Below is a small trained network, with its code and all its weights. Each question gives an input and a target symbol and asks what happens when units are switched off, that is, made to give their printed mean instead of their output.

import numpy as np


def w(rows, s, z=0):
    codes = np.array(rows[::2]) - 128.0
    scale = np.full(codes.shape[1], s)
    scale[-1] = z or s
    return codes * scale


def f(y):
    return y / 2 * (1 + np.tanh(0.7978845608 * (y + 0.044715 * y**3)))


def softmax(a):
    e = np.exp(a - a.max(-1, keepdims=True))
    return e / e.sum(-1, keepdims=True)


def log_softmax(a):
    a = a - a.max(-1, keepdims=True)
    return a - np.log(np.exp(a).sum(-1, keepdims=True))


def net(x, mask):
    ids = ['ΣΨΩαβγεζηθλμτ'.index(c) for c in x.split()]
    T = len(ids)
    res = E[ids] + P[:T]
    u = 0
    for l in range(3):
        r = res
        for j in range(2):
            rows = slice(2 * j, 2 * j + 2)
            q, k, v = (r @ M[l][rows].T for M in (Q, K, V))
            z = softmax(np.where(np.tri(T) > 0, q @ k.T / 2**0.5, -1e9)) @ v
            o = O[l][rows]
            res = res + np.where(mask[u + j], z, o[:, -1]) @ o[:, :-1]
        u += 2
        y = f(res @ A[l][:, :-1].T + A[l][:, -1])
        res = res + np.where(mask[u : u + 4], y, B[l][:, -1]) @ B[l][:, :-1]
        u += 4
    return log_softmax(res[-1] @ U[:, :-1].T + U[:, -1])


Q, K, V, O, A, B = {}, {}, {}, {}, {}, {}
E = w([
[109,77,96,97,176],'Σ',
[40,183,140,61,155],'Ψ',
[91,74,90,82,180],'Ω',
[150,136,124,82,148],'α',
[140,239,99,179,80],'β',
[105,71,105,109,170],'γ',
[162,208,112,200,228],'ε',
[148,1,186,194,157],'ζ',
[98,101,204,111,252],'η',
[143,131,106,34,155],'θ',
[148,133,91,52,168],'λ',
[57,110,67,248,133],'μ',
[69,198,50,101,176],'τ',
],0.016)
P = w([
[129,147,145,149,110],'0',
[122,173,159,139,150],'1',
[125,186,157,155,180],'2',
[130,191,160,162,199],'3',
[124,199,173,183,213],'4',
[125,194,171,200,224],'5',
[113,201,174,214,243],'6',
[108,216,167,212,254],'7',
[112,212,150,202,233],'8',
],0.0062)
Q[0] = w([
[132,100,103,116,32],'0.h0',
[56,159,78,108,190],'0.h0',
[137,212,110,197,33],'0.h1',
[2,118,68,150,186],'0.h1',
],0.0097)
K[0] = w([
[140,67,101,76,97],'0.h0',
[87,99,221,111,188],'0.h0',
[86,152,2,104,70],'0.h1',
[249,179,34,165,220],'0.h1',
],0.0094)
V[0] = w([
[20,168,202,141,217],'0.h0',
[255,126,140,155,188],'0.h0',
[156,123,217,227,246],'0.h1',
[66,210,114,114,179],'0.h1',
],0.0053)
O[0] = w([
[124,150,255,158,226,237],'0.h0',
[84,64,149,123,221,156],'0.h0',
[220,159,182,81,72,253],'0.h1',
[152,169,162,193,138,181],'0.h1',
],0.0066,0.008)
A[0] = w([
[83,149,167,133,126,34],'0.n0',
[37,80,116,14,170,61],'0.n1',
[126,1,156,32,100,86],'0.n2',
[83,63,223,101,34,4],'0.n3',
],0.0073,0.0033)
B[0] = w([
[185,178,93,125,134,221],'0.n0',
[133,24,234,254,194,253],'0.n1',
[146,220,89,165,72,254],'0.n2',
[104,136,82,104,222,49],'0.n3',
],0.0087,0.0006)
Q[1] = w([
[138,186,255,144,200],'1.h0',
[234,136,122,167,61],'1.h0',
[64,123,127,181,163],'1.h1',
[191,82,180,113,122],'1.h1',
],0.0099)
K[1] = w([
[195,237,146,221,248],'1.h0',
[194,54,162,57,91],'1.h0',
[156,132,254,100,129],'1.h1',
[159,143,135,207,139],'1.h1',
],0.0076)
V[1] = w([
[210,136,212,186,34],'1.h0',
[215,167,23,63,140],'1.h0',
[180,76,137,210,118],'1.h1',
[215,125,110,254,205],'1.h1',
],0.006)
O[1] = w([
[253,165,163,196,204,142],'1.h0',
[122,134,109,1,175,58],'1.h0',
[221,121,81,145,138,146],'1.h1',
[116,130,16,59,183,255],'1.h1',
],0.007,0.0077)
A[1] = w([
[194,212,143,23,149,89],'1.n0',
[185,17,189,189,93,3],'1.n1',
[159,2,148,92,198,153],'1.n2',
[36,86,224,129,84,131],'1.n3',
],0.0082,0.0038)
B[1] = w([
[124,89,100,177,94,249],'1.n0',
[124,105,171,131,35,147],'1.n1',
[150,157,53,120,9,253],'1.n2',
[153,91,176,109,193,132],'1.n3',
],0.011,0.0063)
Q[2] = w([
[138,128,254,107,93],'2.h0',
[188,90,98,163,114],'2.h0',
[162,16,189,143,86],'2.h1',
[85,81,204,2,147],'2.h1',
],0.0094)
K[2] = w([
[156,125,221,78,177],'2.h0',
[157,133,136,209,127],'2.h0',
[204,30,128,124,64],'2.h1',
[6,129,110,1,47],'2.h1',
],0.0081)
V[2] = w([
[152,97,86,161,223],'2.h0',
[93,91,148,216,108],'2.h0',
[128,2,145,148,162],'2.h1',
[62,177,118,147,145],'2.h1',
],0.0099)
O[2] = w([
[1,144,196,161,51,254],'2.h0',
[149,87,117,177,146,230],'2.h0',
[85,18,139,89,69,24],'2.h1',
[64,152,114,142,228,233],'2.h1',
],0.0098,0.0041)
A[2] = w([
[116,10,125,155,76,147],'2.n0',
[160,107,92,101,180,118],'2.n1',
[105,72,128,100,89,2],'2.n2',
[89,169,187,172,168,80],'2.n3',
],0.011,0.0072)
B[2] = w([
[121,128,93,61,238,177],'2.n0',
[118,169,105,89,7,136],'2.n1',
[226,152,78,158,126,129],'2.n2',
[153,80,103,66,86,251],'2.n3',
],0.011,0.013)
U = w([
[131,110,102,135,145,63],'Σ',
[118,113,134,107,136,128],'Ψ',
[203,48,18,115,40,174],'Ω',
[122,89,106,94,122,126],'α',
[132,86,58,136,200,3],'β',
[59,51,88,255,195,193],'γ',
[84,94,62,110,12,202],'ε',
[166,193,72,176,152,92],'ζ',
[128,89,98,130,178,71],'η',
[91,124,240,72,215,245],'θ',
[51,181,108,69,169,133],'λ',
[179,98,219,218,179,191],'μ',
[119,91,77,115,155,72],'τ',
],0.0067,0.005)

Each question gives the input, a string of symbols that net reads in full, and the target symbol t.
The units are the heads (2 rows each of Q, K, V and O) and the neurons (one row each of A and B). Each row of codes is followed by its name. A weight is (code - 128) times the scale printed after its matrix; where a second scale follows, it is the last column's (O, A, B and U).
mask holds one flag per unit, layer by layer, with each layer's heads first. A switched-off unit (its flag False) gives its mean, the last column of its rows in O or B, instead of its output. The means were averaged over made-up inputs and are rounded, as every weight is.
A unit's drop is (log p(t) with every unit on - log p(t) with that unit switched off) / (log p(t) with every unit on - log p(t) with every unit switched off).
The circuit of an input: a set's keep is (log p(t) with only the set's units on - log p(t) with every unit switched off) / (log p(t) with every unit on - log p(t) with every unit switched off). Starting from the 12 units with the biggest drops (on a tie, the unit counted first), units are removed one at a time, each time the one whose removal leaves the highest keep (on an exact tie, the one counted first), for as long as the keep stays at least 0.8.
units of the circuit, in order: the units of the circuit, biggest drop first
unit that matters most: the unit with the biggest drop
top k neurons: the k neurons with the biggest drops, biggest first
top k neurons in layer l: the k neurons of layer l with the biggest drops, biggest first
which heads matter: for each layer, one digit per head in row order, 1 if its drop is at least 0.15 and else 0, layers parted by /
input μ λ τ λ Ω θ Σ, target λ: unit that matters most	1.h0
input Ω τ ζ Ω θ Σ β Ω α, target ζ: units of the circuit, in order	(2.h1 1.h0)
input β Ω β θ Σ Σ Ψ, target θ: top 2 neurons	(1.n2 1.n3)
input λ ζ Ω, target Ω: top 2 neurons in layer 1	(1.n2 1.n1)
input Σ θ τ α, target λ: units of the circuit, in order	(0.h1 1.h0 2.h1)
input Ω τ τ Ω Ω, target λ: units of the circuit, in order	(1.h0 1.n0 2.h1 0.h1)
input η η η ζ θ, target Ω: which heads matter	01 / 01 / 11
input α λ θ τ θ, target λ: units of the circuit, in order	(1.h0 2.h1)
input μ Ω θ θ Ω η γ, target μ: units of the circuit, in order	(0.h1 1.h0 0.h0)
input Ω θ τ Ω μ Σ, target γ: units of the circuit, in order	(0.h1 2.h0)
input ζ Σ γ, target Ω: which heads matter	00 / 01 / 11
input Ψ Ψ Ω, target θ: units of the circuit, in order	(1.h1 1.n3 2.h1 2.n0)
input α ζ β Σ Σ η Ω β Σ, target ζ: which heads matter	00 / 00 / 01
input ε ε λ, target ε: top 2 neurons in layer 1	(1.n0 1.n2)
input α Ω Ψ Ψ Σ, target θ: unit that matters most	1.h1
input Ω β ζ Ω Σ θ, target Ω: units of the circuit, in order	(1.n0 2.h1)
input Ψ ζ λ, target Ω: which heads matter	10 / 10 / 11
input λ β Σ, target ζ: units of the circuit, in order	(2.h1 1.n2 1.h0)
input μ γ λ Ψ, target θ: which heads matter	01 / 01 / 00
input Ψ θ γ Ω λ θ β λ, target ζ: units of the circuit, in order	(2.h1)
input ε Ω η, target ε: which heads matter	01 / 00 / 10
input ε γ ζ, target ε: top 3 neurons	(1.n0 1.n2 0.n2)
